Below are the code and all the weights of a small trained network. Each question names an input and a class and asks about switching units off, where a switched-off unit gives its printed mean instead of its output.

import numpy as np


def w(rows, s, z=0):
    codes = np.array(rows[::2]) - 128.0
    scale = np.full(codes.shape[1], s)
    scale[-1] = z or s
    return codes * scale


def norm(h):
    return h / np.sqrt((h * h).mean(-1, keepdims=True) + 1e-5)


def f(y):
    return np.maximum(y, 0)


def log_softmax(a):
    a = a - a.max(-1, keepdims=True)
    return a - np.log(np.exp(a).sum(-1, keepdims=True))


def net(x, mask):
    res = np.array(x, float).reshape(1, 2) / 4 @ E
    u = 0
    for l in range(4):
        y = f(norm(res) @ A[l][:, :-1].T + A[l][:, -1])
        res = res + np.where(mask[u : u + 4], y, B[l][:, -1]) @ B[l][:, :-1]
        u += 4
    return log_softmax(norm(res)[-1] @ U[:, :-1].T + U[:, -1])


A, B = {}, {}
E = w([
[75,238,24,145,137,82,9,163,159],'x0',
[119,88,210,205,43,224,224,36,13],'x1',
],0.012)
A[0] = w([
[150,57,202,87,144,90,95,125,173,4],'L0N1',
[157,185,98,148,142,146,224,130,166,109],'L0N2',
[106,2,99,90,109,184,146,89,143,71],'L0N3',
[97,141,152,105,110,148,123,139,150,47],'L0N4',
],0.0092,0.002)
B[0] = w([
[106,231,71,213,192,83,151,127,109,253],'L0N1',
[11,122,159,125,78,57,94,124,173,147],'L0N2',
[45,108,110,23,119,2,142,9,101,255],'L0N3',
[123,129,202,87,141,147,151,68,180,128],'L0N4',
],0.0087,0.0044)
A[1] = w([
[175,154,133,86,164,65,135,128,153,124],'L1N1',
[105,139,146,175,123,66,120,129,125,253],'L1N2',
[90,121,132,247,57,198,120,111,209,172],'L1N3',
[148,149,50,254,170,219,122,81,136,27],'L1N4',
],0.0075,0.0016)
B[1] = w([
[164,130,184,119,171,173,134,160,201,254],'L1N1',
[141,127,105,139,160,170,234,148,168,239],'L1N2',
[58,190,94,103,215,127,95,120,130,201],'L1N3',
[182,244,104,186,169,181,66,120,115,202],'L1N4',
],0.011,0.005)
A[2] = w([
[134,135,180,106,5,174,112,94,133,167],'L2N1',
[42,90,123,115,43,116,165,105,97,254],'L2N2',
[140,72,161,122,158,79,147,144,156,131],'L2N3',
[177,128,131,120,114,150,107,206,157,80],'L2N4',
],0.012,0.0016)
B[2] = w([
[95,133,78,148,57,190,85,125,118,184],'L2N1',
[138,107,125,183,89,120,39,161,74,254],'L2N2',
[117,173,138,67,176,157,128,145,88,224],'L2N3',
[200,143,131,185,5,108,35,168,119,214],'L2N4',
],0.012,0.0066)
A[3] = w([
[132,172,164,154,148,157,40,152,137,95],'L3N1',
[229,73,57,168,61,105,92,164,173,50],'L3N2',
[93,101,91,128,1,182,131,179,77,72],'L3N3',
[180,113,54,153,77,95,137,163,246,2],'L3N4',
],0.009,0.00092)
B[3] = w([
[159,117,78,130,75,128,115,176,117,254],'L3N1',
[190,111,223,66,183,56,113,187,136,211],'L3N2',
[82,83,152,162,69,104,113,100,158,202],'L3N3',
[130,9,189,100,104,68,90,131,162,228],'L3N4',
],0.014,0.0081)
U = w([
[118,182,184,55,255,129,246,128,167,140],'0',
[69,57,175,196,8,151,97,48,45,198],'1',
[178,114,164,151,139,214,162,93,162,3],'2',
[126,66,117,139,99,176,155,108,170,16],'3',
[107,74,201,85,178,72,172,70,28,79],'4',
[196,112,165,87,144,71,50,216,191,200],'5',
[142,203,37,210,120,226,76,138,122,213],'6',
],0.011,0.0036)

Each question gives the input, the list of numbers given to net, and the class t.
The units are the neurons (one row each of A and B). Each row of codes is followed by its name. A weight is (code - 128) times the scale printed after its matrix; where a second scale follows, it is the last column's (A, B and U).
mask holds one flag per neuron, layer by layer. A switched-off neuron (its flag False) gives its mean, the last column of its row in B, instead of its output. The means were averaged over made-up inputs and are rounded, as every weight is.
A unit's drop is (log p(t) with every unit on - log p(t) with that unit switched off) / (log p(t) with every unit on - log p(t) with every unit switched off).
The circuit of an input: a set's keep is (log p(t) with only the set's units on - log p(t) with every unit switched off) / (log p(t) with every unit on - log p(t) with every unit switched off). Starting from the 12 units with the biggest drops (on a tie, the unit counted first), units are removed one at a time, each time the one whose removal leaves the highest keep (on an exact tie, the one counted first), for as long as the keep stays at least 0.8.
circuit, biggest first: the units of the circuit, biggest drop first
most important unit: the unit with the biggest drop
top k neurons: the k neurons with the biggest drops, biggest first
k most important neurons of layer l: the k neurons of layer l with the biggest drops, biggest first
drop of u: that unit's drop, to one decimal
input [4,8], class 6: top 4 neurons -> L1N4, L1N3, L0N3, L3N4
input [2,1], class 6: most important unit -> L0N3
input [-6,0], class 4: circuit, biggest first -> L2N4, L0N3
input [-8,-2], class 0: circuit, biggest first -> L3N4, L2N4
input [-1,0], class 4: top 2 neurons -> L0N3, L2N2
input [-8,-1], class 4: top 2 neurons -> L0N3, L2N2
input [-7,-7], class 0: top 2 neurons -> L0N1, L2N3
input [-5,0], class 4: top 2 neurons -> L0N1, L2N4
input [0,0], class 0: top 4 neurons -> L2N1, L2N2, L1N1, L1N4
input [-8,-8], class 0: 2 most important neurons of layer 2 -> L2N3, L2N2
input [-6,-2], class 0: drop of L3N4 -> 0.1
input [-5,-5], class 0: drop of L0N1 -> 0.2
input [-8,-3], class 0: drop of L0N1 -> 0.2
input [2,2], class 6: drop of L0N3 -> 1.5
input [7,8], class 6: top neuron -> L1N4
